[[127 126 134 128 141 140 132 127 129 136 130]
 [128 130 120 128 117 118 129 130 129 125 131]
 [128 129 137 126 142 145 128 128 126 126 142]
 [128 127 141 128 149 153 128 128 128 117 117]
 [128 125 119 128 111 117 132 125 128 121 147]
 [128 129 121 129 117 116 125 130 128 131 138]]
The largest entry in the first row -> 141
Find the entry in the bottom-right corner.
A: 138
The last entry in the row that holds the smallest entry is 147
The third entry on the main diagonal: 137
Find the 2nd-last entry, reading row by row.
A: 131
The first entry on the main diagonal -> 127
Find the entry directly above the largest entry.
A: 145
The fourth entry in reading order: 128
Find the entry just left of the largest entry.
A: 149
The minimum -> 111
The top-right entry: 130
The entry just left of the smallest entry is 128
Find the first entry of the largest entry's row.
A: 128
Find the 3rd entry on the diagonal from the top-right corner.
A: 126
The entry just left of 149 -> 128
Find the entry directly below the smallest entry.
A: 117
The entry directly below 145: 153
The smallest entry in the last column: 117
Find the 3rd-last entry, reading row by row.
A: 128
The third entry, reading row by row -> 134
The second smallest entry -> 116
Find the smallest entry in the first row.
A: 126

Read these off the array that follows.
1) Give the entry in the bottom-left corner.
2) Give the largest entry in the last column.
3) Give the second entry in reading order.
4) Give the 1st entry, reading row by row.
5) Give the largest entry in the first row.
6) Give the fifth entry from the end, reading row by row.
[[133 118 122 121 118 130 128 123 137]
 [148 113 117 121 133 121 113 131 112]
 [126 122 133 133 128 124 144 131 131]
 [149 110 124 117 118 138 123 129 116]
 [150 108 125 109 145 125 118 144 104]
 [127 123 136 129 125 124 142 129 131]
 [140 105 129 131 135 112 145 136 123]
 [150 104 123 105 132 128 117 139 112]
 [124 128 134 138 113 128 142 118 140]
 [110 147 125 126 122 137 122 123 143]]
1) 110
2) 143
3) 118
4) 133
5) 137
6) 122

[[119 126 126 132 135 126 133 137]
 [123 130 128 123 138 136 130 116]
 [135 125 134 129 141 127 128 127]
 [128 122 117 122 127 125 128 133]
 [121 137 129 131 127 128 122 134]
 [138 133 107 125 114 126 125 132]
 [126 123 139 125 134 133 124 132]
 [127 132 152 127 126 123 133 132]
 [131 128 112 122 130 125 129 119]]
Rows and columns are numbered from 0.
The minimum: 107
Which number is the top entry of the column that holds the smallest entry? 126
The entry in row 2 and column 0 -> 135
The entry at row 2, column 2 -> 134
Which number is the entry directly below the largest entry? 112
Which number is the entry in the bottom-left corner? 131
Which number is the entry in the top-right corner? 137
The entry in row 0 and column 1: 126
The entry just left of 152 is 132
Which number is the entry in row 1 and column 0? 123
The entry just left of the smallest entry: 133
Which number is the entry just right of the largest entry? 127
The top-left entry is 119
Which number is the entry at row 1, column 1? 130
Which number is the entry at row 1, column 2? 128

Questions about the matrix below. Counting starts at 0.
1) Read off the bottom-right entry.
2) Read off the top-left entry.
3) Read off the entry at row 2, column 0.
4) Read off the entry just left of the smallest entry.
5) Read off the entry in row 2 and column 2.
6) Read off the largest entry.
7) Read off the bottom-left entry.
8) Read off the top-right entry.
[[134 131 132 121 125 128 127 149 129]
 [131 132 134 115 127 124 127 131 139]
 [131 134 137 115 126 127 126 132 130]
 [131 131 132 115 127 123 127 131 141]
 [134 131 132 121 125 128 127 143 129]
 [134 131 133 113 126 125 127 134 130]
 [131 134 137 122 120 128 126 133 129]
 [130 134 143 120 126 126 126 131 135]
 [131 133 135 114 126 125 127 132 132]
 [131 131 132 124 108 128 127 140 129]
 [131 132 134 114 126 124 127 131 133]
 [132 133 134 113 126 125 127 132 130]
 [131 134 137 115 126 126 127 131 131]
 [136 131 132 114 126 126 127 136 129]]
1) 129
2) 134
3) 131
4) 124
5) 137
6) 149
7) 136
8) 129

x =
[[109 150 152 144 152 109]
 [110 124 138 135 122 130]
 [144 116 117 119 135 130]
 [116 137 117 149 127 147]
 [142 140 112 118 110 137]
 [147 107 136 116 136 146]
 [141 147 135 131 142 107]
 [149 122 125 120 133 153]
 [129 149 140 148 150 145]
 [135 147 149 123 152 149]]
Counting starts at 0.
Read off the entry just right of 131.
Answer: 142
Read off the entry in row 0 and column 2.
Answer: 152
Read off the entry in row 0 and column 1.
Answer: 150
Read off the entry directly above the largest entry.
Answer: 107
Read off the entry in row 1 and column 0.
Answer: 110
Read off the entry at row 1, column 2.
Answer: 138
The entry in the bottom-right corner is 149
Read off the entry in row 2 and column 2.
Answer: 117
The entry in the top-left corner is 109
Read off the bottom-left entry.
Answer: 135
The entry directly below the largest entry is 145
Read off the entry in the top-right corner.
Answer: 109
The entry at row 2, column 0: 144
The entry at row 1, column 1 -> 124

Read these off the row that follows.
1) The third entry from the left?
2) The 1st entry?
3) The 1st entry from the right?
4) The third entry from the right?
5) The largest entry?
6) The 5th entry?
7) The second entry from the right?
[123, 100, 138, 112, 129, 100, 140, 102, 100, 101, 146, 104, 137, 140, 101]
1) 138
2) 123
3) 101
4) 137
5) 146
6) 129
7) 140

grid = [126 146 135 139 140 109 153 139 120 133]
What is the last entry?
A: 133
The 5th entry from the end is 109
The third entry from the right is 139

data =
[[139 117 122 116 143 135 123 132 122 134 124 151]
 [122 117 122 136 134 152 121 140 144 142 142 147]]
The entry in the top-left corner is 139
The entry in the top-right corner is 151
Find the last entry in the row that holds the largest entry.
Answer: 147
The first entry in the row that holds the largest entry: 122
Find the entry just right of the largest entry.
Answer: 121
Find the entry directly above the largest entry.
Answer: 135
The entry just right of 116: 143
The fifth entry from the end, reading row by row is 140

[106 139 125 126 105 152 122 110 123 154]
Read off the entry just right of 106.
A: 139
Read off the fifth entry.
A: 105
Read off the third entry from the right.
A: 110

Questions about the grid below.
1) What is the entry directly below the largest entry?
2) What is the top entry of the column that holds the largest entry?
3) What is the fifth entry, reading row by row?
4) What is the maximum?
5) What is the last entry of the largest entry's row?
6) What is the 1st entry on the main diagonal?
7) What is the entry in the top-right corner?
8) What is the last entry, reading row by row?
[[135 128 128 129 131 126 119 134 122 128 120 127 133 115]
 [137 109 141 157 126 141 118 131 114 128 109 123 141 109]
 [136 118 137 145 129 137 124 126 120 125 122 127 134 120]
 [138 127 130 130 133 127 119 132 121 125 121 128 133 115]
 [129 116 134 145 123 133 120 134 119 133 113 122 137 114]
 [134 127 132 132 131 132 130 123 127 123 131 131 128 129]
 [131 124 132 135 129 134 131 123 127 125 130 129 128 130]
 [130 115 136 147 124 136 123 130 120 130 116 124 136 118]
 [140 126 131 132 134 129 120 130 121 124 122 129 133 115]
 [134 117 137 146 127 138 124 126 120 126 120 126 135 120]
 [127 126 127 131 125 126 122 135 124 132 119 124 132 119]
 [129 116 135 146 123 134 121 133 120 132 113 122 137 115]
 [130 115 136 147 124 136 123 130 120 130 116 123 136 118]
 [141 122 135 139 133 135 123 126 120 122 123 129 133 118]]
1) 145
2) 129
3) 131
4) 157
5) 109
6) 135
7) 115
8) 118

Questions about the grid below.
1) Find the bottom-left entry.
2) Find the entry directly above the largest entry.
3) Find the bottom-right entry.
4) Find the entry in the top-right corner.
5) Find the entry directly below the largest entry.
6) Find the entry directly below 118.
7) Find the entry just left of the largest entry.
8) Find the entry directly below 152.
[[131 140 127 148 116]
 [127 144 116 154 127]
 [133 109 130 108 122]
 [122 126 139 115 125]
 [130 142 122 152 118]
 [123 127 137 116 123]
 [123 127 137 116 123]]
1) 123
2) 148
3) 123
4) 116
5) 108
6) 123
7) 116
8) 116
